Below is a small trained network, with its code and all its weights. Each question gives an input and a class and asks what happens when units are switched off, that is, made to give their printed mean instead of their output.

import numpy as np


def w(rows, s, z=0):
    codes = np.array(rows[::2]) - 128.0
    scale = np.full(codes.shape[1], s)
    scale[-1] = z or s
    return codes * scale


def f(y):
    return y / 2 * (1 + np.tanh(0.7978845608 * (y + 0.044715 * y**3)))


def log_softmax(a):
    a = a - a.max(-1, keepdims=True)
    return a - np.log(np.exp(a).sum(-1, keepdims=True))


def net(x, mask):
    res = np.array(x, float).reshape(1, 8) / 4 @ E
    y = f(res @ A[0][:, :-1].T + A[0][:, -1])
    res = res + np.where(mask, y, B[0][:, -1]) @ B[0][:, :-1]
    return log_softmax(res[-1] @ U[:, :-1].T + U[:, -1])


A, B = {}, {}
E = w([
[129,132,135,132,138,120,131,121,128,142,125],'x0',
[183,100,217,146,119,126,185,211,95,101,63],'x1',
[79,153,128,81,185,122,168,87,193,53,42],'x2',
[190,71,110,113,180,44,93,149,142,35,174],'x3',
[126,131,124,129,120,134,114,139,129,116,124],'x4',
[141,156,152,53,177,195,112,105,2,109,149],'x5',
[195,186,53,196,100,102,145,66,71,70,80],'x6',
[117,124,112,128,121,132,118,149,123,111,123],'x7',
],0.0065)
A[0] = w([
[181,90,125,118,157,25,84,138,121,81,190,92],'n1',
[41,72,193,62,154,183,113,168,193,184,115,116],'n2',
[25,54,190,106,143,121,76,180,140,174,146,107],'n3',
[119,146,137,105,186,166,100,132,41,117,143,97],'n4',
[117,109,97,187,54,84,178,133,210,149,120,188],'n5',
[155,128,78,217,102,146,136,101,68,74,89,122],'n6',
[167,196,83,174,90,108,153,80,90,133,44,133],'n7',
[177,95,195,131,141,132,169,209,63,117,67,187],'n8',
[138,149,159,56,137,196,141,121,47,98,173,165],'n9',
[149,121,132,245,82,127,122,156,203,132,182,127],'n10',
[65,77,190,63,180,138,117,187,152,143,182,86],'n11',
[196,82,129,86,187,45,82,109,153,76,141,59],'n12',
[75,220,123,148,73,180,131,134,121,211,68,2],'n13',
[51,182,66,85,210,99,81,35,186,145,117,201],'n14',
[156,117,203,144,147,106,222,187,133,62,35,195],'n15',
[184,60,115,111,182,39,117,125,122,95,158,133],'n16',
[183,114,128,187,75,116,88,146,81,179,202,20],'n17',
[119,129,151,193,92,68,113,144,210,136,115,66],'n18',
[136,158,154,87,194,157,68,121,62,135,132,93],'n19',
[105,70,124,162,84,85,100,121,198,150,81,92],'n20',
[101,170,130,52,193,119,165,96,231,54,2,102],'n21',
[103,146,34,88,125,117,76,53,132,126,233,229],'n22',
[179,153,100,196,136,104,100,53,89,92,61,49],'n23',
[63,130,171,145,36,202,181,71,115,173,96,217],'n24',
[171,143,147,55,188,151,108,91,57,138,143,105],'n25',
[179,96,112,171,92,123,77,170,84,195,211,124],'n26',
],0.0059,0.0038)
B[0] = w([
[44,236,166,44,176,132,164,238,58,157,98,184],'n1',
[126,199,162,215,140,79,152,68,173,47,211,225],'n2',
[151,175,139,172,122,77,183,102,226,41,172,196],'n3',
[174,99,34,126,191,196,186,141,172,146,93,167],'n4',
[208,134,41,133,196,148,133,199,169,166,108,222],'n5',
[135,163,164,112,137,81,161,77,219,43,209,192],'n6',
[118,218,201,164,150,50,154,113,173,41,165,208],'n7',
[172,87,107,40,45,44,79,117,169,176,175,231],'n8',
[225,96,52,135,215,180,130,133,168,185,80,209],'n9',
[157,90,68,173,174,167,127,113,138,162,63,187],'n10',
[143,159,139,225,138,108,190,53,172,51,213,190],'n11',
[3,218,186,78,166,136,150,234,37,178,116,175],'n12',
[34,220,174,39,148,100,205,237,69,194,134,166],'n13',
[169,47,159,106,58,72,56,79,128,183,113,255],'n14',
[219,77,143,85,31,91,59,114,127,207,159,253],'n15',
[55,250,161,92,189,136,126,232,81,176,127,191],'n16',
[50,34,217,212,96,203,158,48,51,75,95,155],'n17',
[192,110,32,97,178,218,224,123,153,202,98,164],'n18',
[163,108,56,146,174,155,196,128,168,139,113,164],'n19',
[177,103,52,167,209,187,201,136,145,152,83,166],'n20',
[72,40,201,251,112,211,78,93,2,140,39,246],'n21',
[195,86,161,53,46,50,102,149,169,201,163,244],'n22',
[129,153,151,190,136,66,246,83,188,23,207,175],'n23',
[70,235,159,49,183,111,45,255,126,161,106,237],'n24',
[180,89,44,147,175,184,174,130,164,134,86,180],'n25',
[72,53,225,217,117,154,71,53,37,98,59,191],'n26',
],0.0061,0.0052)
U = w([
[32,224,161,63,181,117,144,212,89,160,119,68],'0',
[135,171,152,178,151,79,203,70,191,18,208,41],'1',
[182,87,2,131,209,192,187,125,155,164,75,39],'2',
[64,51,202,201,116,178,88,69,50,107,64,99],'3',
[157,135,120,120,131,105,61,137,147,131,127,246],'4',
[172,85,136,46,32,60,85,115,156,185,162,1],'5',
],0.0093,0.0071)

Each question gives the input, the list of numbers given to net, and the class t.
The units are the neurons (one row each of A and B). Each row of codes is followed by its name. A weight is (code - 128) times the scale printed after its matrix; where a second scale follows, it is the last column's (A, B and U).
mask holds one flag per neuron, in row order. A switched-off neuron (its flag False) gives its mean, the last column of its row in B, instead of its output. The means were averaged over made-up inputs and are rounded, as every weight is.
A unit's drop is (log p(t) with every unit on - log p(t) with that unit switched off) / (log p(t) with every unit on - log p(t) with every unit switched off).
The circuit of an input: a set's keep is (log p(t) with only the set's units on - log p(t) with every unit switched off) / (log p(t) with every unit on - log p(t) with every unit switched off). Starting from the 12 units with the biggest drops (on a tie, the unit counted first), units are removed one at a time, each time the one whose removal leaves the highest keep (on an exact tie, the one counted first), for as long as the keep stays at least 0.8.
units of the circuit, in order: the units of the circuit, biggest drop first
most important unit: the unit with the biggest drop
k most important neurons: the k neurons with the biggest drops, biggest first
drop of u: that unit's drop, to one decimal
input [4,-7,3,8,0,-3,-2,1], class 0: most important unit : n12
input [-7,-7,-7,2,3,-2,-8,-7], class 1: 2 most important neurons : n3, n11
input [-1,-4,-5,-6,-8,-5,3,-1], class 0: 3 most important neurons : n13, n24, n15
input [1,-8,7,3,8,-4,-1,3], class 5: 3 most important neurons : n22, n14, n26
input [-5,-8,5,8,1,6,-3,-2], class 0: 2 most important neurons : n12, n1
input [-2,8,-1,5,-8,-2,4,-2], class 5: 2 most important neurons : n15, n8
input [5,5,-3,5,3,8,5,7], class 2: units of the circuit, in order : n9, n4
input [-6,-6,3,8,-1,6,-4,8], class 0: 2 most important neurons : n12, n1
input [-6,-8,5,8,1,0,1,7], class 0: 3 most important neurons : n12, n1, n16
input [5,7,6,7,0,-6,2,1], class 0: 3 most important neurons : n12, n16, n1
input [3,0,-8,0,6,-5,-3,4], class 3: 2 most important neurons : n26, n17
input [-1,2,6,2,6,-6,4,-5], class 2: 4 most important neurons : n5, n18, n20, n26
input [-4,3,8,-7,-7,-6,2,-3], class 3: 2 most important neurons : n21, n16
input [6,4,6,0,2,3,-2,4], class 3: 2 most important neurons : n21, n22
input [-5,2,-6,-5,3,3,8,5], class 1: most important unit : n6
input [7,3,-6,5,-2,-5,-7,-8], class 1: units of the circuit, in order : n3, n11
input [2,5,1,-1,-2,-1,0,6], class 5: units of the circuit, in order : n15, n8
input [-2,-7,1,-2,-2,6,-3,4], class 5: drop of n8 : -0.2
input [0,-8,0,-8,7,5,6,-7], class 0: drop of n15 : 0.4
input [-6,-8,-3,-4,1,1,6,-1], class 5: drop of n14 : 0.1
input [-3,-6,0,-5,-4,5,-2,8], class 5: units of the circuit, in order : n22
